Here is a tiny trained network, its code and every weight. The questions are about switching its units off for an input and a class, where a switched-off unit gives its printed mean instead of its output.

import numpy as np


def w(rows, s, z=0):
    codes = np.array(rows[::2]) - 128.0
    scale = np.full(codes.shape[1], s)
    scale[-1] = z or s
    return codes * scale


def f(y):
    return np.maximum(y, 0)


def log_softmax(a):
    a = a - a.max(-1, keepdims=True)
    return a - np.log(np.exp(a).sum(-1, keepdims=True))


def net(x, mask):
    res = np.array(x, float).reshape(1, 4) / 4 @ E
    y = f(res @ A[0][:, :-1].T + A[0][:, -1])
    res = res + np.where(mask, y, B[0][:, -1]) @ B[0][:, :-1]
    return log_softmax(res[-1] @ U[:, :-1].T + U[:, -1])


A, B = {}, {}
E = w([
[125,168,103,171,70,235,198,151,101,228,72,125],'x0',
[101,179,119,165,250,190,125,102,157,83,140,29],'x1',
[201,78,195,57,102,128,224,44,208,151,54,114],'x2',
[132,150,155,87,116,74,168,147,74,133,113,98],'x3',
],0.012)
A[0] = w([
[90,202,39,168,105,129,69,171,76,154,132,117,63],'N1',
[56,154,106,186,132,114,84,201,65,139,156,128,70],'N2',
[81,204,66,174,91,205,172,150,87,245,95,112,190],'N3',
[66,185,149,126,111,129,41,204,112,161,158,132,115],'N4',
[137,211,145,201,232,158,153,117,116,57,113,20,4],'N5',
[111,89,93,201,156,95,75,170,96,156,158,132,59],'N6',
[179,71,143,154,68,76,79,190,76,163,104,254,24],'N7',
[211,99,191,125,125,158,189,65,189,145,87,110,142],'N8',
[104,108,141,131,141,13,45,44,114,35,192,117,165],'N9',
],0.0086,0.0019)
B[0] = w([
[173,58,170,135,194,109,113,144,158,166,67,53,217],'N1',
[164,111,124,122,138,49,102,142,139,144,49,92,216],'N2',
[61,65,187,143,129,154,254,193,102,113,229,226,252],'N3',
[193,158,155,153,120,80,23,98,139,154,103,18,196],'N4',
[150,187,11,88,93,208,95,51,44,115,200,157,229],'N5',
[112,158,144,146,134,69,135,96,183,137,101,63,183],'N6',
[122,227,50,82,114,182,100,6,41,99,143,205,205],'N7',
[129,167,159,117,205,83,152,131,218,177,71,47,231],'N8',
[48,39,160,142,146,88,216,197,130,116,209,187,211],'N9',
],0.0094,0.019)
U = w([
[1,81,200,153,143,112,150,209,144,119,200,162,255],'0',
[236,132,162,113,159,67,99,98,204,176,63,42,88],'1',
[185,207,2,76,83,167,78,37,104,107,168,150,62],'2',
],0.0099,0.00047)

Each question gives the input, the list of numbers given to net, and the class t.
The units are the neurons (one row each of A and B). Each row of codes is followed by its name. A weight is (code - 128) times the scale printed after its matrix; where a second scale follows, it is the last column's (A, B and U).
mask holds one flag per neuron, in row order. A switched-off neuron (its flag False) gives its mean, the last column of its row in B, instead of its output. The means were averaged over made-up inputs and are rounded, as every weight is.
A unit's drop is (log p(t) with every unit on - log p(t) with that unit switched off) / (log p(t) with every unit on - log p(t) with every unit switched off).
The circuit of an input: a set's keep is (log p(t) with only the set's units on - log p(t) with every unit switched off) / (log p(t) with every unit on - log p(t) with every unit switched off). Starting from all 9 units, units are removed one at a time, each time the one whose removal leaves the highest keep (on an exact tie, the one counted first), for as long as the keep stays at least 0.8.
circuit, biggest first: the units of the circuit, biggest drop first
unit that matters most: the unit with the biggest drop
top k neurons: the k neurons with the biggest drops, biggest first
drop of u: that unit's drop, to one decimal
input [-8,1,6,3], class 0: unit that matters most	N9
input [-1,-6,5,3], class 2: top 3 neurons	(N7, N1, N2)
input [8,8,4,4], class 0: top 2 neurons	(N3, N7)
input [1,7,-6,0], class 2: top 2 neurons	(N5, N8)
input [-6,1,-7,4], class 1: top 3 neurons	(N3, N4, N2)
input [0,-7,-6,7], class 2: top 2 neurons	(N7, N8)
input [4,5,-6,6], class 1: top 2 neurons	(N1, N2)
input [4,-5,-5,-2], class 1: top 2 neurons	(N5, N1)
input [3,-7,5,-7], class 2: top 2 neurons	(N7, N1)
input [-6,2,6,7], class 0: top 2 neurons	(N9, N4)
input [-5,-5,3,-5], class 0: top 2 neurons	(N5, N9)
input [6,6,3,-5], class 0: top 3 neurons	(N3, N7, N4)
input [7,5,6,-1], class 0: drop of N3	1.4
input [8,2,4,-5], class 0: drop of N4	0.0
input [-1,-2,-2,0], class 1: circuit, biggest first	(N3)
input [-8,4,3,0], class 0: drop of N9	1.7
